Here is a tiny trained network, its code and every weight. The questions are about switching its units off for an input and a target symbol, where a switched-off unit gives its printed mean instead of its output.

import numpy as np


def w(rows, s, z=0):
    codes = np.array(rows[::2]) - 128.0
    scale = np.full(codes.shape[1], s)
    scale[-1] = z or s
    return codes * scale


def norm(h):
    return h / np.sqrt((h * h).mean(-1, keepdims=True) + 1e-5)


def softmax(a):
    e = np.exp(a - a.max(-1, keepdims=True))
    return e / e.sum(-1, keepdims=True)


def log_softmax(a):
    a = a - a.max(-1, keepdims=True)
    return a - np.log(np.exp(a).sum(-1, keepdims=True))


def net(x, mask):
    ids = ['ΛΣΨβηφ'.index(c) for c in x.split()]
    T = len(ids)
    res = E[ids] + P[:T]
    u = 0
    for l in range(3):
        r = norm(res)
        for j in range(3):
            rows = slice(3 * j, 3 * j + 3)
            q, k, v = (r @ M[l][rows].T for M in (Q, K, V))
            z = softmax(np.where(np.tri(T) > 0, q @ k.T / 3**0.5, -1e9)) @ v
            o = O[l][rows]
            res = res + np.where(mask[u + j], z, o[:, -1]) @ o[:, :-1]
        u += 3
    return log_softmax(norm(res)[-1] @ U[:, :-1].T + U[:, -1])


Q, K, V, O = {}, {}, {}, {}
E = w([
[89,154,174,146,48,112,94],'Λ',
[159,50,72,161,178,135,174],'Σ',
[125,63,99,43,138,94,60],'Ψ',
[145,145,150,128,134,141,254],'β',
[100,146,138,67,195,164,74],'η',
[226,155,143,59,88,152,104],'φ',
],0.021)
P = w([
[140,102,169,136,199,73,105],'0',
[127,124,73,144,102,152,100],'1',
[113,98,122,138,79,205,153],'2',
[103,86,193,97,122,148,164],'3',
[99,132,139,86,183,39,146],'4',
[109,185,14,186,128,74,99],'5',
[98,138,63,213,51,203,92],'6',
[81,47,174,112,84,227,111],'7',
[100,120,143,67,189,83,181],'8',
[104,225,56,109,192,7,181],'9',
],0.015)
Q[0] = w([
[155,106,151,237,139,252,91],'L0H1',
[142,119,77,177,82,87,96],'L0H1',
[89,55,175,55,128,209,135],'L0H1',
[104,185,89,25,122,140,1],'L0H2',
[190,110,96,68,172,187,118],'L0H2',
[110,156,184,194,158,96,129],'L0H2',
[137,153,63,134,153,135,223],'L0H3',
[141,83,106,190,150,188,248],'L0H3',
[163,161,149,69,100,149,93],'L0H3',
],0.01)
K[0] = w([
[116,90,200,69,160,115,114],'L0H1',
[125,96,203,126,88,176,144],'L0H1',
[174,204,165,128,175,3,142],'L0H1',
[41,210,134,134,228,254,55],'L0H2',
[183,112,119,72,174,210,141],'L0H2',
[171,103,218,213,105,2,146],'L0H2',
[79,199,101,131,169,200,129],'L0H3',
[34,157,142,103,228,203,127],'L0H3',
[142,134,181,137,67,115,169],'L0H3',
],0.0097)
V[0] = w([
[180,91,217,147,164,71,84],'L0H1',
[178,129,152,232,141,170,51],'L0H1',
[155,206,136,198,208,142,119],'L0H1',
[129,60,108,121,1,82,155],'L0H2',
[36,199,157,128,140,108,110],'L0H2',
[187,146,91,185,161,144,105],'L0H2',
[153,116,131,111,103,76,238],'L0H3',
[164,42,81,157,69,95,176],'L0H3',
[93,169,104,97,212,132,121],'L0H3',
],0.0055)
O[0] = w([
[112,68,113,117,50,175,113,196],'L0H1',
[90,164,158,187,144,111,72,107],'L0H1',
[74,72,160,253,183,176,180,112],'L0H1',
[168,86,172,133,166,77,4,3],'L0H2',
[18,177,109,143,139,151,150,149],'L0H2',
[149,106,121,135,140,146,123,97],'L0H2',
[135,171,176,191,145,131,161,90],'L0H3',
[208,79,115,181,212,149,174,66],'L0H3',
[114,120,66,76,125,156,142,135],'L0H3',
],0.0058,0.0033)
Q[1] = w([
[110,83,192,91,121,155,160],'L1H1',
[115,178,93,114,153,82,162],'L1H1',
[124,136,82,145,92,175,129],'L1H1',
[152,153,181,192,148,144,83],'L1H2',
[210,119,138,157,164,129,113],'L1H2',
[129,106,112,107,125,108,84],'L1H2',
[120,78,91,170,68,248,98],'L1H3',
[141,166,79,169,96,123,125],'L1H3',
[124,55,231,77,119,144,157],'L1H3',
],0.017)
K[1] = w([
[134,178,127,104,157,1,129],'L1H1',
[137,143,76,180,66,140,118],'L1H1',
[125,63,239,112,91,133,152],'L1H1',
[171,148,177,149,124,136,85],'L1H2',
[223,121,170,135,76,79,118],'L1H2',
[130,110,97,86,130,124,98],'L1H2',
[129,77,234,84,159,101,166],'L1H3',
[105,58,165,109,113,216,111],'L1H3',
[141,202,111,121,213,21,107],'L1H3',
],0.016)
V[1] = w([
[48,57,144,209,93,70,99],'L1H1',
[80,113,169,115,120,39,162],'L1H1',
[164,156,146,132,73,95,67],'L1H1',
[70,66,59,117,99,128,228],'L1H2',
[167,124,152,248,75,92,107],'L1H2',
[166,172,145,103,190,211,152],'L1H2',
[195,72,145,174,22,29,202],'L1H3',
[189,177,134,195,99,187,82],'L1H3',
[113,200,222,62,109,127,151],'L1H3',
],0.011)
O[1] = w([
[152,153,155,137,173,153,64,81],'L1H1',
[139,164,127,120,184,113,95,116],'L1H1',
[120,107,119,92,103,107,72,135],'L1H1',
[128,200,102,118,162,116,89,163],'L1H2',
[87,114,194,130,123,109,145,10],'L1H2',
[152,120,76,123,93,97,148,171],'L1H2',
[58,152,242,80,114,4,104,112],'L1H3',
[146,60,158,124,117,149,105,112],'L1H3',
[191,123,118,107,160,95,163,152],'L1H3',
],0.015,0.014)
Q[2] = w([
[167,84,207,142,121,2,101],'L2H1',
[103,127,127,54,53,115,129],'L2H1',
[127,137,35,128,157,109,86],'L2H1',
[106,96,75,111,90,195,180],'L2H2',
[78,82,58,110,199,151,189],'L2H2',
[81,108,82,86,151,58,186],'L2H2',
[144,189,46,61,74,71,133],'L2H3',
[139,97,83,163,129,121,131],'L2H3',
[144,229,70,64,91,153,120],'L2H3',
],0.011)
K[2] = w([
[136,1,209,143,145,65,163],'L2H1',
[72,139,107,70,101,111,171],'L2H1',
[114,115,107,81,118,154,58],'L2H1',
[152,127,157,212,124,148,142],'L2H2',
[108,78,124,220,174,104,126],'L2H2',
[94,81,156,162,132,106,118],'L2H2',
[65,154,58,105,109,179,103],'L2H3',
[145,174,125,147,122,119,130],'L2H3',
[89,143,32,52,173,213,101],'L2H3',
],0.012)
V[2] = w([
[114,103,123,50,53,168,148],'L2H1',
[171,143,241,64,174,170,198],'L2H1',
[79,255,58,121,144,162,157],'L2H1',
[106,145,145,67,38,186,87],'L2H2',
[205,86,217,112,136,204,164],'L2H2',
[39,96,74,29,137,125,97],'L2H2',
[167,81,201,136,134,107,70],'L2H3',
[109,156,85,67,178,169,38],'L2H3',
[67,141,105,67,216,58,131],'L2H3',
],0.0069)
O[2] = w([
[118,203,136,60,136,118,107,196],'L2H1',
[112,132,21,163,176,73,101,40],'L2H1',
[86,131,211,121,58,56,114,234],'L2H1',
[181,139,165,109,132,87,149,143],'L2H2',
[84,156,99,90,2,20,136,109],'L2H2',
[191,210,133,200,184,163,118,168],'L2H2',
[146,121,167,215,166,50,192,6],'L2H3',
[91,148,127,75,68,134,150,254],'L2H3',
[221,167,70,211,64,118,117,184],'L2H3',
],0.007,0.0048)
U = w([
[47,116,166,163,97,170,81,227],'Λ',
[130,55,70,200,152,181,134,250],'Σ',
[167,78,114,114,178,115,1,60],'Ψ',
[127,177,98,134,170,52,175,5],'β',
[122,155,39,88,92,168,81,233],'η',
[165,36,117,66,40,94,110,12],'φ',
],0.0075,0.0026)

Each question gives the input, a string of symbols that net reads in full, and the target symbol t.
The units are the heads (3 rows each of Q, K, V and O). Each row of codes is followed by its name. A weight is (code - 128) times the scale printed after its matrix; where a second scale follows, it is the last column's (O and U).
mask holds one flag per head, layer by layer. A switched-off head (its flag False) gives its mean, the last column of its rows in O, instead of its output. The means were averaged over made-up inputs and are rounded, as every weight is.
A unit's drop is (log p(t) with every unit on - log p(t) with that unit switched off) / (log p(t) with every unit on - log p(t) with every unit switched off).
The circuit of an input: a set's keep is (log p(t) with only the set's units on - log p(t) with every unit switched off) / (log p(t) with every unit on - log p(t) with every unit switched off). Starting from all 9 units, units are removed one at a time, each time the one whose removal leaves the highest keep (on an exact tie, the one counted first), for as long as the keep stays at least 0.8.
units of the circuit, in order: the units of the circuit, biggest drop first
most important unit: the unit with the biggest drop
which heads matter: for each layer, one digit per head in row order, 1 if its drop is at least 0.15 and else 0, layers parted by /
drop of u: that unit's drop, to one decimal
input φ φ η φ Ψ φ Λ, target φ: units of the circuit, in order	(L1H3)
input Ψ φ Λ, target Λ: which heads matter	000 / 011 / 000
input Λ η φ β, target Ψ: which heads matter	000 / 100 / 000
input φ η β φ Ψ η, target β: which heads matter	000 / 101 / 000
input Λ Σ Λ φ Σ Σ Λ Λ β, target Λ: which heads matter	000 / 001 / 000
input Ψ η η η β Ψ φ β, target β: which heads matter	100 / 101 / 000
input β φ Ψ φ φ Ψ β Λ, target φ: which heads matter	111 / 101 / 000
input Λ φ η η η β β η Λ, target β: units of the circuit, in order	(L1H1 L0H1)
input φ φ Ψ β β, target φ: which heads matter	000 / 101 / 000
input φ β Σ φ Λ β η β Λ β, target Σ: which heads matter	000 / 101 / 000
input φ Ψ η Σ β η Σ η φ Σ, target Λ: units of the circuit, in order	(L1H3 L1H1)
input Λ φ φ Λ β Λ β Λ, target β: units of the circuit, in order	(L1H3 L1H1)
input Σ η φ β β Ψ, target φ: units of the circuit, in order	(L1H1 L1H3)
input β Λ φ Σ Λ φ Ψ, target Ψ: units of the circuit, in order	(L0H2 L2H3 L1H2)
input β Λ Σ Λ Ψ φ Ψ φ φ Σ, target Σ: most important unit	L0H2
input Ψ Λ Ψ β β φ β, target β: which heads matter	000 / 001 / 000
input φ Ψ η φ Σ φ β β η, target φ: which heads matter	001 / 101 / 000
input η Σ β Λ β β η, target Ψ: which heads matter	000 / 101 / 000
input η Λ β β β, target Ψ: units of the circuit, in order	(L1H1 L1H3)
input η Ψ Ψ β φ φ η β Ψ η, target Σ: which heads matter	000 / 001 / 000
input φ β φ, target φ: which heads matter	000 / 000 / 000
input Σ φ Σ Σ, target Λ: units of the circuit, in order	(L1H3)
input Λ Σ φ φ, target Ψ: which heads matter	000 / 100 / 100
input η φ Λ, target Σ: drop of L1H3	0.9
input Ψ β β φ β Σ, target β: drop of L1H3	1.1
input η Λ φ Σ φ φ Λ η Ψ η, target Ψ: drop of L1H1	0.6
input η β η, target Σ: drop of L1H3	0.7
input Σ φ φ φ, target Λ: units of the circuit, in order	(L1H3)
